Below is a small trained network, with its code and all its weights. Each question gives an input and a target symbol and asks what happens when units are switched off, that is, made to give their printed mean instead of their output.

import numpy as np


def w(rows, s, z=0):
    codes = np.array(rows[::2]) - 128.0
    scale = np.full(codes.shape[1], s)
    scale[-1] = z or s
    return codes * scale


def norm(h):
    return h / np.sqrt((h * h).mean(-1, keepdims=True) + 1e-5)


def f(y):
    return y / 2 * (1 + np.tanh(0.7978845608 * (y + 0.044715 * y**3)))


def softmax(a):
    e = np.exp(a - a.max(-1, keepdims=True))
    return e / e.sum(-1, keepdims=True)


def log_softmax(a):
    a = a - a.max(-1, keepdims=True)
    return a - np.log(np.exp(a).sum(-1, keepdims=True))


def net(x, mask):
    ids = ['ΠΦζηθξ'.index(c) for c in x.split()]
    T = len(ids)
    res = E[ids] + P[:T]
    u = 0
    for l in range(3):
        q, k, v = (norm(res) @ M[l].T for M in (Q, K, V))
        z = softmax(np.where(np.tri(T) > 0, q @ k.T / 2**0.5, -1e9)) @ v
        res = res + np.where(mask[u], z, O[l][:, -1]) @ O[l][:, :-1]
        u += 1
        y = f(norm(res) @ A[l][:, :-1].T + A[l][:, -1])
        res = res + np.where(mask[u : u + 4], y, B[l][:, -1]) @ B[l][:, :-1]
        u += 4
    return log_softmax(norm(res)[-1] @ U[:, :-1].T + U[:, -1])


Q, K, V, O, A, B = {}, {}, {}, {}, {}, {}
E = w([
[72,87,137,86],'Π',
[59,119,92,87],'Φ',
[252,143,69,181],'ζ',
[49,222,223,209],'η',
[162,202,202,128],'θ',
[112,50,122,42],'ξ',
],0.011)
P = w([
[21,54,68,164],'0',
[24,35,161,194],'1',
[55,109,122,139],'2',
[82,123,132,117],'3',
[92,139,134,95],'4',
[101,170,118,70],'5',
[106,198,112,54],'6',
[120,219,103,48],'7',
[137,250,93,39],'8',
[156,251,96,33],'9',
[196,229,128,46],'10',
[216,210,151,31],'11',
[251,206,158,3],'12',
],0.0045)
Q[0] = w([
[121,221,190,188],'0.h1',
[234,254,207,132],'0.h1',
],0.0085)
K[0] = w([
[187,94,24,205],'0.h1',
[233,102,109,254],'0.h1',
],0.0056)
V[0] = w([
[100,119,154,137],'0.h1',
[2,111,171,63],'0.h1',
],0.0085)
O[0] = w([
[123,59,66,136,156],'0.h1',
[253,60,102,205,9],'0.h1',
],0.0053,0.0011)
A[0] = w([
[78,2,25,50,253],'0.n1',
[37,119,47,114,174],'0.n2',
[41,12,188,97,200],'0.n3',
[207,77,4,114,50],'0.n4',
],0.0098,0.0043)
B[0] = w([
[228,96,115,193,255],'0.n1',
[226,170,99,180,149],'0.n2',
[178,129,120,175,180],'0.n3',
[143,70,112,2,193],'0.n4',
],0.0065,0.0059)
Q[1] = w([
[142,103,178,77],'1.h1',
[2,97,144,121],'1.h1',
],0.011)
K[1] = w([
[239,193,110,2],'1.h1',
[107,79,151,206],'1.h1',
],0.0052)
V[1] = w([
[27,204,2,252],'1.h1',
[133,162,132,112],'1.h1',
],0.0077)
O[1] = w([
[174,141,137,93,5],'1.h1',
[139,125,107,6,167],'1.h1',
],0.012,0.0027)
A[1] = w([
[225,137,79,201,250],'1.n1',
[40,95,117,151,70],'1.n2',
[137,110,85,71,125],'1.n3',
[117,135,89,7,1],'1.n4',
],0.012,0.0021)
B[1] = w([
[74,6,135,147,254],'1.n1',
[32,102,136,180,119],'1.n2',
[37,165,77,129,150],'1.n3',
[89,135,149,175,173],'1.n4',
],0.011,0.0058)
Q[2] = w([
[76,178,116,93],'2.h1',
[245,103,221,80],'2.h1',
],0.011)
K[2] = w([
[69,152,120,66],'2.h1',
[137,2,40,226],'2.h1',
],0.0086)
V[2] = w([
[123,2,164,153],'2.h1',
[168,163,211,75],'2.h1',
],0.0063)
O[2] = w([
[124,254,27,125,252],'2.h1',
[119,81,30,173,135],'2.h1',
],0.0073,0.0036)
A[2] = w([
[161,199,204,224,88],'2.n1',
[23,37,57,2,187],'2.n2',
[79,178,75,188,1],'2.n3',
[194,97,153,11,137],'2.n4',
],0.0075,0.0021)
B[2] = w([
[177,111,85,54,253],'2.n1',
[191,126,120,27,230],'2.n2',
[155,2,239,82,167],'2.n3',
[109,159,43,157,142],'2.n4',
],0.0094,0.0031)
U = w([
[115,116,136,235,254],'Π',
[214,79,254,34,37],'Φ',
[207,241,123,84,215],'ζ',
[80,154,122,75,24],'η',
[43,139,115,59,107],'θ',
[78,158,113,105,18],'ξ',
],0.008,0.0039)

Each question gives the input, a string of symbols that net reads in full, and the target symbol t.
The units are the heads (2 rows each of Q, K, V and O) and the neurons (one row each of A and B). Each row of codes is followed by its name. A weight is (code - 128) times the scale printed after its matrix; where a second scale follows, it is the last column's (O, A, B and U).
mask holds one flag per unit, layer by layer, with each layer's heads first. A switched-off unit (its flag False) gives its mean, the last column of its rows in O or B, instead of its output. The means were averaged over made-up inputs and are rounded, as every weight is.
A unit's drop is (log p(t) with every unit on - log p(t) with that unit switched off) / (log p(t) with every unit on - log p(t) with every unit switched off).
The circuit of an input: a set's keep is (log p(t) with only the set's units on - log p(t) with every unit switched off) / (log p(t) with every unit on - log p(t) with every unit switched off). Starting from the 12 units with the biggest drops (on a tie, the unit counted first), units are removed one at a time, each time the one whose removal leaves the highest keep (on an exact tie, the one counted first), for as long as the keep stays at least 0.8.
units of the circuit, in order: the units of the circuit, biggest drop first
most important unit: the unit with the biggest drop
top k neurons: the k neurons with the biggest drops, biggest first
top k neurons in layer l: the k neurons of layer l with the biggest drops, biggest first
drop of u: that unit's drop, to one decimal
input η ξ ζ η ζ θ θ Φ, target Π: units of the circuit, in order	[0.n2 1.n1]
input η θ θ θ ξ, target Π: top 2 neurons	[0.n1 0.n3]
input ξ ξ η θ θ ζ, target θ: most important unit	1.n4
input θ θ ξ θ θ, target ζ: top 4 neurons	[0.n1 0.n4 1.n1 1.n3]
input η ξ θ θ θ ξ θ θ ξ η, target Φ: units of the circuit, in order	[2.n1 2.n3]
input θ θ θ ξ ζ ζ θ θ Φ, target Π: top 2 neurons in layer 0	[0.n2 0.n1]
input θ θ η θ θ θ θ θ ξ, target Π: units of the circuit, in order	[0.n1 1.n1]
input η Φ η η η θ, target Π: top 2 neurons	[0.n4 1.n1]
input η θ ζ ξ ζ, target Φ: top 2 neurons	[0.n3 0.n4]
input ξ η θ θ η θ θ η, target ζ: top 4 neurons	[1.n1 1.n3 0.n4 0.n1]
input θ η θ ξ Π Π θ ζ η ζ, target Φ: top 3 neurons	[1.n4 2.n3 0.n4]
input Φ Φ η θ, target Π: top 3 neurons	[1.n1 0.n4 2.n2]
input η θ Φ η θ η, target ζ: top 2 neurons	[0.n1 1.n1]
input θ ξ Φ θ θ, target ζ: units of the circuit, in order	[2.h1]
input ξ θ η θ θ η, target Φ: top 2 neurons in layer 0	[0.n4 0.n2]
input θ θ θ θ ζ Π, target Π: top 3 neurons	[0.n1 0.n3 2.n1]
input θ η Φ θ ξ θ θ ζ, target θ: top 2 neurons	[1.n3 1.n4]
input θ θ θ θ θ Π, target Π: drop of 0.n1	0.9
